Below are the code and all the weights of a small trained network. Each question names an input and a target symbol and asks about switching units off, where a switched-off unit gives its printed mean instead of its output.

import numpy as np


def w(rows, s, z=0):
    codes = np.array(rows[::2]) - 128.0
    scale = np.full(codes.shape[1], s)
    scale[-1] = z or s
    return codes * scale


def f(y):
    return np.maximum(y, 0)


def softmax(a):
    e = np.exp(a - a.max(-1, keepdims=True))
    return e / e.sum(-1, keepdims=True)


def log_softmax(a):
    a = a - a.max(-1, keepdims=True)
    return a - np.log(np.exp(a).sum(-1, keepdims=True))


def net(x, mask):
    ids = ['Γεηλμξστ'.index(c) for c in x.split()]
    T = len(ids)
    res = E[ids] + P[:T]
    r = res
    for j in range(3):
        rows = slice(4 * j, 4 * j + 4)
        q, k, v = (r @ M[0][rows].T for M in (Q, K, V))
        z = softmax(np.where(np.tri(T) > 0, q @ k.T / 4**0.5, -1e9)) @ v
        o = O[0][rows]
        res = res + np.where(mask[j], z, o[:, -1]) @ o[:, :-1]
    y = f(res @ A[0][:, :-1].T + A[0][:, -1])
    res = res + np.where(mask[3:7], y, B[0][:, -1]) @ B[0][:, :-1]
    return log_softmax(res[-1] @ U[:, :-1].T + U[:, -1])


Q, K, V, O, A, B = {}, {}, {}, {}, {}, {}
E = w([
[100,158,136],'Γ',
[135,58,157],'ε',
[90,158,132],'η',
[119,171,147],'λ',
[121,100,251],'μ',
[79,117,90],'ξ',
[35,178,94],'σ',
[129,209,138],'τ',
],0.027)
P = w([
[3,50,255],'0',
[13,71,220],'1',
[32,96,201],'2',
[54,113,165],'3',
[68,132,139],'4',
[84,150,109],'5',
[97,171,80],'6',
[109,188,61],'7',
[119,201,44],'8',
],0.0055)
Q[0] = w([
[23,133,79],'H0',
[39,70,102],'H0',
[206,129,106],'H0',
[60,147,81],'H0',
[149,96,38],'H1',
[87,128,76],'H1',
[145,220,166],'H1',
[136,127,55],'H1',
[117,161,127],'H2',
[1,172,115],'H2',
[229,40,136],'H2',
[34,142,120],'H2',
],0.017)
K[0] = w([
[41,118,91],'H0',
[50,44,117],'H0',
[188,109,101],'H0',
[62,137,85],'H0',
[135,130,203],'H1',
[186,142,131],'H1',
[135,87,77],'H1',
[152,114,178],'H1',
[116,120,105],'H2',
[152,169,75],'H2',
[94,77,249],'H2',
[140,161,98],'H2',
],0.018)
V[0] = w([
[143,138,65],'H0',
[91,28,130],'H0',
[68,65,157],'H0',
[100,49,10],'H0',
[135,183,151],'H1',
[66,134,93],'H1',
[160,133,89],'H1',
[169,222,169],'H1',
[147,199,203],'H2',
[173,19,192],'H2',
[2,24,119],'H2',
[132,211,96],'H2',
],0.0078)
O[0] = w([
[93,177,127,60],'H0',
[207,135,116,150],'H0',
[234,129,138,237],'H0',
[186,187,127,63],'H0',
[133,160,181,146],'H1',
[88,118,106,222],'H1',
[172,143,98,44],'H1',
[175,172,197,106],'H1',
[159,206,225,202],'H2',
[105,214,24,5],'H2',
[3,76,104,253],'H2',
[187,107,185,167],'H2',
],0.007,0.0067)
A[0] = w([
[50,92,216,19],'N0',
[110,14,190,2],'N1',
[159,126,102,86],'N2',
[130,172,2,92],'N3',
],0.0088,0.0076)
B[0] = w([
[228,214,69,247],'N0',
[250,104,46,184],'N1',
[163,95,89,128],'N2',
[193,205,254,137],'N3',
],0.0096,0.013)
U = w([
[82,18,142,250],'Γ',
[149,108,117,93],'ε',
[147,88,149,144],'η',
[198,27,199,114],'λ',
[117,162,160,108],'μ',
[121,198,55,111],'ξ',
[149,119,114,100],'σ',
[250,56,100,105],'τ',
],0.014,0.011)

Each question gives the input, a string of symbols that net reads in full, and the target symbol t.
The units are the heads (4 rows each of Q, K, V and O) and the neurons (one row each of A and B). Each row of codes is followed by its name. A weight is (code - 128) times the scale printed after its matrix; where a second scale follows, it is the last column's (O, A, B and U).
mask holds one flag per unit, heads first, then neurons. A switched-off unit (its flag False) gives its mean, the last column of its rows in O or B, instead of its output. The means were averaged over made-up inputs and are rounded, as every weight is.
A unit's drop is (log p(t) with every unit on - log p(t) with that unit switched off) / (log p(t) with every unit on - log p(t) with every unit switched off).
The circuit of an input: a set's keep is (log p(t) with only the set's units on - log p(t) with every unit switched off) / (log p(t) with every unit on - log p(t) with every unit switched off). Starting from all 7 units, units are removed one at a time, each time the one whose removal leaves the highest keep (on an exact tie, the one counted first), for as long as the keep stays at least 0.8.
units of the circuit, in order: the units of the circuit, biggest drop first
most important unit: the unit with the biggest drop
top k neurons: the k neurons with the biggest drops, biggest first
heads that matter: for each layer, one digit per head in row order, 1 if its drop is at least 0.15 and else 0, layers parted by /
drop of u: that unit's drop, to one decimal
input ξ ξ η σ Γ μ μ, target τ: heads that matter	100
input τ η τ τ ε λ λ, target μ: most important unit	H0
input ξ σ μ Γ μ Γ Γ ξ Γ, target Γ: units of the circuit, in order	[N0 H2]
input λ τ Γ τ τ σ τ σ, target μ: heads that matter	111
input ξ ξ Γ, target Γ: units of the circuit, in order	[H2 H1]
input τ μ ξ Γ η τ λ ξ ε, target Γ: heads that matter	101
input Γ ξ σ λ Γ, target τ: top 2 neurons	[N1 N0]
input μ μ Γ η σ σ ξ η τ, target μ: units of the circuit, in order	[H0 H2]
input ε λ σ Γ σ σ τ ξ, target λ: heads that matter	001
input η η Γ σ λ σ ε, target Γ: heads that matter	001
input τ μ λ Γ Γ, target μ: heads that matter	111
input σ Γ η σ λ, target τ: heads that matter	001
input σ σ λ, target τ: drop of N0	0.3
input ε λ ε ξ η ξ λ, target Γ: drop of H2	0.1
input μ ξ τ Γ Γ, target λ: drop of H2	0.8
input τ η η, target λ: units of the circuit, in order	[H2]
input τ ε σ η, target τ: units of the circuit, in order	[H2 N1]
input τ ε Γ η τ ε λ τ η, target λ: units of the circuit, in order	[H2 N0]
input λ ε ε λ μ Γ σ ξ, target τ: top 2 neurons	[N1 N0]
input Γ μ η η λ, target μ: most important unit	N1
input μ σ μ η μ ξ η, target Γ: units of the circuit, in order	[N0 H2]
